x = [[.43, -.04, -.32, -.48, -.40, -.46, -.15, .38, .48], [.44, .40, -.26, -.30, -.09, -.12, -.12, .33, .15], [.03, .55, -.18, -.16, .32, .03, .11, -.17, -.19], [.25, -.11, .66, .36, -.30, .36, .39, .13, .36], [.04, .10, .65, .65, .08, .68, .22, .04, -.17], [-.34, .13, -.35, -.09, .38, -.09, -.19, -.26, -.43], [-.09, .46, -.02, -.03, .36, .12, .23, -.30, -.21], [-.34, .21, .03, -.16, .31, -.08, .50, -.64, -.01], [.32, .01, -.46, -.38, -.22, -.37, -.42, .43, .14], [.30, .03, -.31, -.53, -.27, -.47, .00, .16, .44], [.26, .20, -.56, -.37, -.02, -.31, -.47, .36, -.07]]
Rows and columns are counted from 1.
(1, 1): .43
(4, 7): .39
(7, 5): .36
(11, 5): -.02
(9, 8): .43
(3, 7): .11
(3, 1): .03
(5, 4): .65
(9, 4): -.38
(7, 3): -.02
(3, 2): .55
(6, 4): -.09
(6, 9): -.43
(6, 8): -.26
(2, 3): -.26
(5, 1): .04
(1, 3): -.32
(9, 6): -.37
(4, 6): .36
(10, 8): .16
(6, 5): .38
(4, 3): .66
(6, 7): -.19
(2, 5): -.09
(11, 9): -.07
(3, 9): -.19
(7, 1): -.09
(5, 3): .65
(9, 7): -.42
(6, 1): -.34
(6, 3): -.35
(10, 1): .30

X =
[[.01, .30, .48, .48, .49, .50, .49],
[.17, .48, .49, .48, .49, .49, .50],
[.01, .00, .11, .47, .49, .49, .49],
[.01, .02, .41, .48, .49, .49, .49],
[.00, .00, -.01, .03, .40, .49, .49],
[.00, .01, .00, .00, .17, .48, .48],
[.01, .01, -.01, .00, .04, .44, .49],
[.00, -.01, .00, .26, .49, .50, .49],
[.00, -.01, .00, .02, .38, .48, .49],
[.13, .47, .48, .49, .49, .49, .50],
[.01, -.01, -.01, .00, -.01, .15, .48],
[.00, .00, .00, .00, .00, .08, .46],
[.00, .06, .45, .49, .48, .49, .49],
[.00, .00, .01, .38, .49, .49, .48]]
Indices start at 1.
(1, 1) = .01
(11, 3) = -.01
(2, 6) = .49
(14, 4) = .38
(2, 5) = .49
(10, 5) = .49
(12, 3) = .00
(7, 6) = .44
(8, 3) = .00
(4, 4) = .48
(4, 7) = .49
(10, 3) = .48
(9, 7) = .49
(14, 2) = .00
(13, 5) = .48
(1, 2) = .30
(14, 3) = .01
(5, 3) = -.01
(9, 2) = -.01
(12, 2) = .00
(2, 3) = .49
(7, 3) = -.01
(2, 1) = .17
(4, 1) = .01
(14, 5) = .49
(12, 7) = .46
(4, 2) = .02
(5, 5) = .40
(6, 2) = .01
(9, 3) = .00
(4, 6) = .49
(5, 7) = .49
(6, 1) = .00
(11, 5) = -.01
(11, 2) = -.01

B =
[[-209  314  130   14  126   56  -34  -97  129 -138 -259]
 [-129  -82    4    7   97  -57 -202 -144 -218  -37 -152]
 [-219 -119    3 -111   -4  -76 -342   26 -187  -98  -86]
 [ 117  190   13 -232 -296   -5  102  -10   55 -163   34]
 [  21 -466 -223   16 -198  -12  107 -215   66   27 -137]
 [ -63  355   54  -99  -88  -16   76   17   72  -94   30]
 [-399  213  223   13  196 -359 -491  209  154  -37 -201]
 [-583 -141   93 -177 -194 -122 -379  488  263   25 -224]
 [-299  -13  162 -252 -125 -209 -389  323  216 -116 -123]
 [-109  456   84 -204 -262  285  252   97  216 -222  -62]
 [ -26   70  -39   74   15 -156  -26 -148   -7  -11  -73]
 [ 199  159   -4 -293 -420   73  254  -52  155 -223  520]
 [-449   51   -3   54   82  159 -133   34   31  -14 -270]]
Indices start at 1.
(1, 1): -209
(10, 2): 456
(8, 9): 263
(6, 8): 17
(9, 1): -299
(2, 10): -37
(8, 2): -141
(3, 3): 3
(12, 1): 199
(6, 5): -88
(4, 6): -5
(4, 2): 190
(11, 2): 70
(5, 11): -137
(2, 11): -152
(13, 1): -449
(10, 6): 285
(2, 5): 97
(2, 2): -82
(2, 1): -129
(1, 7): -34
(3, 11): -86
(4, 5): -296
(10, 4): -204
(6, 6): -16
(1, 3): 130
(2, 7): -202
(12, 9): 155
(3, 6): -76
(8, 1): -583
(6, 11): 30
(1, 6): 56
(5, 9): 66
(9, 2): -13
(4, 4): -232
(12, 6): 73

data =
[[-.13, .49, -.29, -.41, .01, .23],
[-.47, .54, .06, .05, .37, -.01]]
Rows and columns are counted from 1.
(1, 1) -> -.13
(1, 6) -> .23
(2, 3) -> .06
(1, 3) -> -.29
(1, 2) -> .49
(2, 5) -> .37
